Below are the code and all the weights of a small trained network. Each question names an input and a class and asks about switching units off, where a switched-off unit gives its printed mean instead of its output.

import numpy as np


def w(rows, s, z=0):
    codes = np.array(rows[::2]) - 128.0
    scale = np.full(codes.shape[1], s)
    scale[-1] = z or s
    return codes * scale


def norm(h):
    return h / np.sqrt((h * h).mean(-1, keepdims=True) + 1e-5)


def f(y):
    return np.maximum(y, 0)


def log_softmax(a):
    a = a - a.max(-1, keepdims=True)
    return a - np.log(np.exp(a).sum(-1, keepdims=True))


def net(x, mask):
    res = np.array(x, float).reshape(1, 7) / 4 @ E
    u = 0
    for l in range(3):
        y = f(norm(res) @ A[l][:, :-1].T + A[l][:, -1])
        res = res + np.where(mask[u : u + 11], y, B[l][:, -1]) @ B[l][:, :-1]
        u += 11
    return log_softmax(norm(res)[-1] @ U[:, :-1].T + U[:, -1])


A, B = {}, {}
E = w([
[63,139,127,87,170,59,151,72,93,102],'x0',
[75,169,153,125,131,84,55,167,122,203],'x1',
[48,158,167,132,118,199,71,104,90,102],'x2',
[94,3,54,132,191,100,103,76,154,179],'x3',
[149,43,172,172,135,46,169,196,103,106],'x4',
[200,177,147,119,192,130,191,107,109,180],'x5',
[159,132,122,115,115,122,70,112,23,108],'x6',
],0.0066)
A[0] = w([
[139,43,62,143,156,92,100,156,146,168,112],'L0N1',
[95,114,88,123,81,134,189,86,143,127,143],'L0N2',
[92,181,189,73,218,167,86,150,124,160,164],'L0N3',
[150,173,113,183,115,84,185,166,156,126,135],'L0N4',
[128,161,123,71,76,186,170,181,124,176,87],'L0N5',
[148,109,207,158,181,120,88,142,68,106,140],'L0N6',
[116,158,113,97,189,158,18,132,81,135,151],'L0N7',
[203,130,110,115,183,108,143,114,58,115,3],'L0N8',
[47,139,76,99,107,113,128,38,74,130,79],'L0N9',
[179,110,154,173,143,194,180,255,169,137,22],'L0N10',
[108,105,110,135,122,135,99,177,146,36,74],'L0N11',
],0.0077,0.0025)
B[0] = w([
[91,129,166,89,50,2,180,85,93,213,228],'L0N1',
[105,134,123,106,135,128,149,146,118,133,183],'L0N2',
[75,102,67,148,116,151,154,146,152,145,248],'L0N3',
[114,120,152,113,187,169,122,85,155,97,200],'L0N4',
[135,85,122,114,143,122,80,129,151,125,198],'L0N5',
[129,112,119,100,101,121,215,162,94,150,210],'L0N6',
[108,162,82,207,118,180,151,93,156,116,253],'L0N7',
[121,93,90,65,157,123,136,159,125,81,193],'L0N8',
[157,130,109,114,159,130,64,145,102,103,238],'L0N9',
[136,163,114,57,148,170,61,133,70,161,228],'L0N10',
[108,110,73,99,115,134,188,96,110,115,185],'L0N11',
],0.0097,0.0049)
A[1] = w([
[103,103,154,147,94,140,131,181,146,168,174],'L1N1',
[134,106,206,106,83,99,165,86,136,185,63],'L1N2',
[168,182,78,118,107,171,93,126,101,152,199],'L1N3',
[254,131,204,118,130,144,101,138,172,116,57],'L1N4',
[129,121,90,114,134,126,134,140,72,87,84],'L1N5',
[126,69,164,157,54,193,58,199,128,127,73],'L1N6',
[175,65,95,145,183,146,134,99,128,89,114],'L1N7',
[176,142,109,183,87,157,146,83,144,143,40],'L1N8',
[170,181,124,111,129,80,160,99,122,27,5],'L1N9',
[99,133,136,91,108,162,182,204,150,120,107],'L1N10',
[93,165,161,166,99,100,152,152,134,138,12],'L1N11',
],0.0094,0.0015)
B[1] = w([
[187,172,68,141,171,48,243,93,62,150,169],'L1N1',
[119,139,112,36,123,156,152,149,111,181,190],'L1N2',
[129,140,205,65,173,180,52,186,108,120,254],'L1N3',
[48,158,75,204,98,164,85,128,77,114,165],'L1N4',
[203,70,253,170,118,86,118,111,159,1,214],'L1N5',
[149,173,116,63,194,89,162,118,29,123,184],'L1N6',
[147,106,179,111,85,109,165,162,67,142,182],'L1N7',
[32,140,155,113,136,127,42,208,118,166,158],'L1N8',
[133,52,139,79,159,136,112,126,90,102,189],'L1N9',
[71,130,180,162,212,116,111,55,120,69,199],'L1N10',
[131,142,117,206,136,149,169,118,113,126,149],'L1N11',
],0.007,0.0063)
A[2] = w([
[200,94,157,140,103,159,146,180,121,84,109],'L2N1',
[73,210,106,112,154,209,123,136,138,142,242],'L2N2',
[93,179,229,173,157,134,150,69,177,131,3],'L2N3',
[95,157,112,138,90,182,36,172,177,102,51],'L2N4',
[118,179,107,153,44,82,64,151,139,136,60],'L2N5',
[75,76,168,137,41,115,117,42,160,62,67],'L2N6',
[109,95,147,102,191,89,179,105,144,157,152],'L2N7',
[119,184,215,107,191,118,137,114,255,127,126],'L2N8',
[120,178,81,170,154,154,180,180,82,152,105],'L2N9',
[135,160,71,122,159,138,198,92,142,140,147],'L2N10',
[167,125,108,68,53,64,170,75,133,210,175],'L2N11',
],0.0086,0.002)
B[2] = w([
[148,189,171,76,185,105,93,42,190,30,173],'L2N1',
[184,69,175,145,71,186,84,213,128,152,255],'L2N2',
[157,126,167,184,102,64,193,149,149,238,145],'L2N3',
[101,72,200,121,144,211,63,176,133,190,195],'L2N4',
[106,59,145,71,168,157,77,109,164,56,142],'L2N5',
[92,150,50,75,237,124,110,1,243,179,175],'L2N6',
[136,141,146,210,84,143,127,187,105,177,200],'L2N7',
[246,85,73,223,187,92,107,141,201,186,157],'L2N8',
[136,150,128,130,35,184,95,85,85,42,171],'L2N9',
[148,147,177,105,95,119,133,217,26,127,165],'L2N10',
[144,64,39,118,228,149,204,213,125,203,215],'L2N11',
],0.0063,0.0085)
U = w([
[161,128,202,43,172,136,132,96,83,39,172],'0',
[137,94,105,112,136,70,240,185,105,232,181],'1',
[103,139,171,129,110,249,13,197,119,170,161],'2',
[169,167,100,121,25,86,110,109,185,116,3],'3',
[182,163,154,189,122,111,120,146,232,182,69],'4',
[69,197,135,203,21,102,188,125,81,88,96],'5',
[129,222,129,60,69,94,113,134,181,153,32],'6',
[30,116,74,106,145,103,122,20,174,129,118],'7',
],0.012,0.0067)

Each question gives the input, the list of numbers given to net, and the class t.
The units are the neurons (one row each of A and B). Each row of codes is followed by its name. A weight is (code - 128) times the scale printed after its matrix; where a second scale follows, it is the last column's (A, B and U).
mask holds one flag per neuron, layer by layer. A switched-off neuron (its flag False) gives its mean, the last column of its row in B, instead of its output. The means were averaged over made-up inputs and are rounded, as every weight is.
A unit's drop is (log p(t) with every unit on - log p(t) with that unit switched off) / (log p(t) with every unit on - log p(t) with every unit switched off).
The circuit of an input: a set's keep is (log p(t) with only the set's units on - log p(t) with every unit switched off) / (log p(t) with every unit on - log p(t) with every unit switched off). Starting from the 12 units with the biggest drops (on a tie, the unit counted first), units are removed one at a time, each time the one whose removal leaves the highest keep (on an exact tie, the one counted first), for as long as the keep stays at least 0.8.
units of the circuit, in order: the units of the circuit, biggest drop first
most important unit: the unit with the biggest drop
k most important neurons: the k neurons with the biggest drops, biggest first
k most important neurons of layer l: the k neurons of layer l with the biggest drops, biggest first
input [-5,-7,-7,-2,4,0,-6], class 2: units of the circuit, in order : L0N10, L1N4
input [-8,-7,8,5,0,8,3], class 0: units of the circuit, in order : L1N7, L2N1
input [8,-4,8,-8,-3,-6,-1], class 7: units of the circuit, in order : L2N6, L0N10
input [-3,-8,-1,0,1,-8,-2], class 7: 2 most important neurons of layer 0 : L0N11, L0N9
input [-7,-2,3,3,3,1,7], class 0: units of the circuit, in order : L1N5, L2N1
input [7,4,5,-4,6,-1,-6], class 5: 2 most important neurons of layer 2 : L2N11, L2N9
input [0,-3,5,-5,0,-5,-2], class 7: most important unit : L0N11
input [2,4,8,-2,2,2,2], class 5: 4 most important neurons : L0N6, L0N10, L0N3, L1N1
input [8,1,4,-4,-7,6,8], class 2: 2 most important neurons : L0N7, L0N3
input [0,8,-3,7,-8,-1,-4], class 1: units of the circuit, in order : L0N1, L2N11
input [6,-2,5,6,-6,5,6], class 2: units of the circuit, in order : L0N7, L0N1, L2N2
input [6,0,0,7,-8,0,0], class 2: 2 most important neurons : L0N9, L0N7
input [4,8,2,2,1,6,0], class 5: 2 most important neurons : L0N10, L2N9
input [-8,3,5,8,2,3,-1], class 1: units of the circuit, in order : L0N1
input [-8,-5,-5,-5,8,-1,-3], class 2: 2 most important neurons of layer 1 : L1N4, L1N1
input [4,1,1,3,-3,-8,7], class 7: 3 most important neurons of layer 0 : L0N10, L0N11, L0N7
input [4,-5,1,3,-1,-6,0], class 7: 3 most important neurons : L2N6, L1N3, L0N1
input [1,5,0,1,2,1,5], class 5: 2 most important neurons : L0N7, L2N9
input [1,-3,1,-2,0,-6,3], class 0: 2 most important neurons : L0N1, L0N3
input [-3,-4,8,2,2,7,6], class 0: most important unit : L0N8
input [6,-5,4,-6,0,-7,-2], class 7: 2 most important neurons of layer 2 : L2N6, L2N2
input [-4,2,7,1,7,3,0], class 5: 2 most important neurons of layer 0 : L0N6, L0N9
